Below is a small trained network, with its code and all its weights. Each question gives an input and a class and asks what happens when units are switched off, that is, made to give their printed mean instead of their output.

import numpy as np


def w(rows, s, z=0):
    codes = np.array(rows[::2]) - 128.0
    scale = np.full(codes.shape[1], s)
    scale[-1] = z or s
    return codes * scale


def norm(h):
    return h / np.sqrt((h * h).mean(-1, keepdims=True) + 1e-5)


def f(y):
    return y / 2 * (1 + np.tanh(0.7978845608 * (y + 0.044715 * y**3)))


def log_softmax(a):
    a = a - a.max(-1, keepdims=True)
    return a - np.log(np.exp(a).sum(-1, keepdims=True))


def net(x, mask):
    res = np.array(x, float).reshape(1, 7) / 4 @ E
    u = 0
    for l in range(3):
        y = f(norm(res) @ A[l][:, :-1].T + A[l][:, -1])
        res = res + np.where(mask[u : u + 6], y, B[l][:, -1]) @ B[l][:, :-1]
        u += 6
    return log_softmax(norm(res)[-1] @ U[:, :-1].T + U[:, -1])


A, B = {}, {}
E = w([
[159,84,145,71,100,120,93,155,142,205,96,191],'x0',
[39,169,167,138,76,67,115,83,210,131,142,117],'x1',
[155,117,105,42,27,150,86,40,109,134,136,172],'x2',
[104,48,93,102,128,193,130,165,155,44,150,121],'x3',
[145,127,62,121,68,162,119,144,204,166,145,164],'x4',
[150,92,48,183,89,51,122,147,157,182,87,122],'x5',
[115,181,187,124,169,184,2,129,176,131,93,161],'x6',
],0.0089)
A[0] = w([
[158,136,80,221,85,151,189,129,146,142,149,158,128],'L0N1',
[137,75,37,89,137,195,105,103,110,4,159,144,172],'L0N2',
[192,170,108,91,87,89,143,110,53,145,149,118,255],'L0N3',
[51,125,134,136,109,155,175,111,170,133,214,154,109],'L0N4',
[209,166,129,148,202,104,121,186,144,212,36,149,105],'L0N5',
[174,127,140,119,92,120,30,81,112,216,24,254,110],'L0N6',
],0.008,0.0032)
B[0] = w([
[73,158,121,78,42,43,77,138,126,88,178,126,172],'L0N1',
[132,139,189,141,84,189,175,152,81,121,253,176,226],'L0N2',
[101,46,70,124,183,3,34,169,126,103,174,160,210],'L0N3',
[178,196,88,38,112,69,103,76,161,207,124,215,170],'L0N4',
[93,15,230,62,39,125,166,236,158,120,220,176,210],'L0N5',
[47,137,175,78,4,54,27,114,219,184,163,248,255],'L0N6',
],0.008,0.0077)
A[1] = w([
[110,89,139,107,65,133,172,25,162,190,109,139,4],'L1N1',
[53,237,177,144,223,115,59,155,155,90,126,120,139],'L1N2',
[153,143,125,73,116,148,47,187,149,209,85,156,35],'L1N3',
[182,79,180,199,194,136,118,220,167,254,62,113,137],'L1N4',
[61,26,184,134,130,131,126,187,68,96,148,132,226],'L1N5',
[140,88,158,42,110,178,10,84,145,220,95,174,81],'L1N6',
],0.0075,0.0029)
B[1] = w([
[149,188,108,92,93,83,170,213,191,108,132,188,154],'L1N1',
[73,215,56,202,179,82,135,8,108,190,128,112,189],'L1N2',
[171,63,223,99,89,102,141,94,129,183,174,219,176],'L1N3',
[106,106,182,113,159,128,69,218,102,84,237,163,155],'L1N4',
[165,115,128,149,127,120,95,156,46,102,216,88,255],'L1N5',
[79,209,176,128,120,78,113,115,149,174,171,173,231],'L1N6',
],0.011,0.0087)
A[2] = w([
[138,112,177,72,95,152,141,94,216,168,155,235,56],'L2N1',
[138,59,79,77,125,33,126,254,134,114,52,155,165],'L2N2',
[145,149,13,162,203,51,63,127,173,131,233,73,120],'L2N3',
[248,147,77,109,222,186,173,12,113,72,78,51,3],'L2N4',
[116,117,130,206,119,103,78,136,169,131,201,185,159],'L2N5',
[182,144,205,100,250,239,95,100,91,144,113,49,54],'L2N6',
],0.0061,0.0066)
B[2] = w([
[117,207,85,38,75,100,58,136,160,123,205,187,203],'L2N1',
[129,133,63,164,131,46,221,138,150,208,159,118,191],'L2N2',
[2,182,52,143,125,108,90,93,23,142,45,50,203],'L2N3',
[111,161,113,123,118,42,164,175,154,219,201,100,124],'L2N4',
[111,196,90,90,101,89,122,94,122,68,104,122,254],'L2N5',
[165,210,88,127,144,19,76,83,124,195,142,227,132],'L2N6',
],0.0091,0.0081)
U = w([
[227,52,134,193,201,229,137,120,202,219,11,42,3],'0',
[133,113,44,167,116,75,188,168,195,188,48,31,58],'1',
[195,41,179,151,192,197,146,214,51,53,206,86,90],'2',
[88,176,63,186,191,49,130,30,40,133,68,32,181],'3',
[89,216,88,164,127,226,94,82,136,76,110,82,44],'4',
[82,109,166,46,28,70,106,151,176,180,165,201,227],'5',
[225,60,139,200,206,239,169,84,204,185,11,42,3],'6',
],0.011,0.0079)

Each question gives the input, the list of numbers given to net, and the class t.
The units are the neurons (one row each of A and B). Each row of codes is followed by its name. A weight is (code - 128) times the scale printed after its matrix; where a second scale follows, it is the last column's (A, B and U).
mask holds one flag per neuron, layer by layer. A switched-off neuron (its flag False) gives its mean, the last column of its row in B, instead of its output. The means were averaged over made-up inputs and are rounded, as every weight is.
A unit's drop is (log p(t) with every unit on - log p(t) with that unit switched off) / (log p(t) with every unit on - log p(t) with every unit switched off).
The circuit of an input: a set's keep is (log p(t) with only the set's units on - log p(t) with every unit switched off) / (log p(t) with every unit on - log p(t) with every unit switched off). Starting from the 12 units with the biggest drops (on a tie, the unit counted first), units are removed one at a time, each time the one whose removal leaves the highest keep (on an exact tie, the one counted first), for as long as the keep stays at least 0.8.
units of the circuit, in order: the units of the circuit, biggest drop first
most important unit: the unit with the biggest drop
k most important neurons: the k neurons with the biggest drops, biggest first
drop of u: that unit's drop, to one decimal
input [-8,-1,4,7,2,3,-3], class 2: units of the circuit, in order => [L0N2, L0N6, L1N6]
input [-6,-3,1,0,-2,7,4], class 2: units of the circuit, in order => [L0N5, L0N6, L1N5, L1N6]
input [1,-4,7,4,-1,6,-7], class 3: units of the circuit, in order => [L0N5, L0N6, L1N3]
input [-1,5,-3,4,0,-5,0], class 3: units of the circuit, in order => [L1N2, L0N5]
input [-8,1,0,6,-2,-7,1], class 4: 3 most important neurons => [L0N5, L0N2, L0N4]
input [-6,-8,6,7,8,-1,-6], class 2: 2 most important neurons => [L0N6, L0N2]
input [-7,-8,-6,-4,3,-1,-3], class 2: 2 most important neurons => [L0N5, L1N2]
input [-4,8,-8,4,8,-1,-8], class 3: units of the circuit, in order => [L0N6, L2N3]
input [3,4,-3,8,-1,1,2], class 3: units of the circuit, in order => [L0N6, L0N5, L2N3]
input [-4,-8,-6,-1,-4,5,6], class 2: most important unit => L0N5
input [-1,1,6,5,-8,8,0], class 2: 3 most important neurons => [L0N2, L1N2, L0N4]
input [3,0,-2,6,1,1,-4], class 2: 2 most important neurons => [L0N6, L0N2]
input [-7,8,-6,-1,7,-8,-6], class 3: drop of L0N5 => 0.1
input [1,7,-8,-1,1,-7,3], class 3: most important unit => L1N2
input [-2,3,2,8,-1,-4,-6], class 2: drop of L0N6 => 0.6
input [-3,8,-1,5,-2,7,4], class 3: drop of L1N2 => 0.0
input [3,-7,1,-6,-6,-7,-2], class 2: drop of L1N2 => 0.1
